Below are the code and all the weights of a small trained network. Each question names an input and a class and asks about switching units off, where a switched-off unit gives its printed mean instead of its output.

import numpy as np


def w(rows, s, z=0):
    codes = np.array(rows[::2]) - 128.0
    scale = np.full(codes.shape[1], s)
    scale[-1] = z or s
    return codes * scale


def f(y):
    return y / 2 * (1 + np.tanh(0.7978845608 * (y + 0.044715 * y**3)))


def log_softmax(a):
    a = a - a.max(-1, keepdims=True)
    return a - np.log(np.exp(a).sum(-1, keepdims=True))


def net(x, mask):
    res = np.array(x, float).reshape(1, 2) / 4 @ E
    y = f(res @ A[0][:, :-1].T + A[0][:, -1])
    res = res + np.where(mask, y, B[0][:, -1]) @ B[0][:, :-1]
    return log_softmax(res[-1] @ U[:, :-1].T + U[:, -1])


A, B = {}, {}
E = w([
[34,201,2,181],'x0',
[105,205,161,40],'x1',
],0.0096)
A[0] = w([
[88,188,181,58,215],'N1',
[187,34,215,87,114],'N2',
[129,233,145,22,84],'N3',
[157,2,112,244,159],'N4',
[158,107,46,186,85],'N5',
[101,138,94,150,246],'N6',
[57,181,86,132,89],'N7',
],0.013,0.012)
B[0] = w([
[169,108,143,42,241],'N1',
[73,249,95,167,245],'N2',
[5,24,154,140,196],'N3',
[120,48,168,45,238],'N4',
[50,128,171,171,169],'N5',
[157,224,76,71,243],'N6',
[57,147,196,220,195],'N7',
],0.025,0.013)
U = w([
[56,220,143,166,131],'0',
[93,24,174,47,127],'1',
[254,162,43,20,254],'2',
[190,2,77,193,97],'3',
[151,74,128,233,96],'4',
[187,62,93,201,95],'5',
[166,130,105,227,95],'6',
[230,103,79,224,104],'7',
],0.0091,0.011)

Each question gives the input, the list of numbers given to net, and the class t.
The units are the neurons (one row each of A and B). Each row of codes is followed by its name. A weight is (code - 128) times the scale printed after its matrix; where a second scale follows, it is the last column's (A, B and U).
mask holds one flag per neuron, in row order. A switched-off neuron (its flag False) gives its mean, the last column of its row in B, instead of its output. The means were averaged over made-up inputs and are rounded, as every weight is.
A unit's drop is (log p(t) with every unit on - log p(t) with that unit switched off) / (log p(t) with every unit on - log p(t) with every unit switched off).
The circuit of an input: a set's keep is (log p(t) with only the set's units on - log p(t) with every unit switched off) / (log p(t) with every unit on - log p(t) with every unit switched off). Starting from all 7 units, units are removed one at a time, each time the one whose removal leaves the highest keep (on an exact tie, the one counted first), for as long as the keep stays at least 0.8.
circuit, biggest first: the units of the circuit, biggest drop first
unit that matters most: the unit with the biggest drop
top k neurons: the k neurons with the biggest drops, biggest first
drop of u: that unit's drop, to one decimal
input [-8,1], class 0: unit that matters most : N2
input [3,3], class 2: circuit, biggest first : (N2; N5; N4)
input [5,8], class 1: top 3 neurons : (N2; N3; N1)
input [3,-2], class 2: top 2 neurons : (N2; N3)
input [3,-3], class 2: top 4 neurons : (N3; N2; N6; N7)
input [6,7], class 1: top 4 neurons : (N2; N3; N1; N5)
input [-7,6], class 0: top 2 neurons : (N2; N4)
input [-7,-6], class 0: top 2 neurons : (N2; N1)
input [-4,-3], class 0: top 4 neurons : (N2; N1; N6; N3)
input [1,-3], class 2: top 3 neurons : (N3; N7; N6)
input [3,-4], class 1: top 3 neurons : (N2; N4; N5)
input [-5,1], class 0: top 2 neurons : (N2; N6)
input [-2,-1], class 2: top 2 neurons : (N7; N3)
input [-7,-5], class 0: circuit, biggest first : (N2)
input [-3,1], class 2: top 3 neurons : (N7; N3; N5)
input [4,-7], class 1: top 2 neurons : (N4; N2)
input [-8,7], class 0: top 2 neurons : (N2; N4)
input [4,8], class 1: drop of N2 : 0.1
input [-6,3], class 0: drop of N2 : 3.3
input [-3,0], class 2: circuit, biggest first : (N3)
input [-2,5], class 1: drop of N3 : 2.0
input [2,-1], class 2: drop of N2 : 0.1
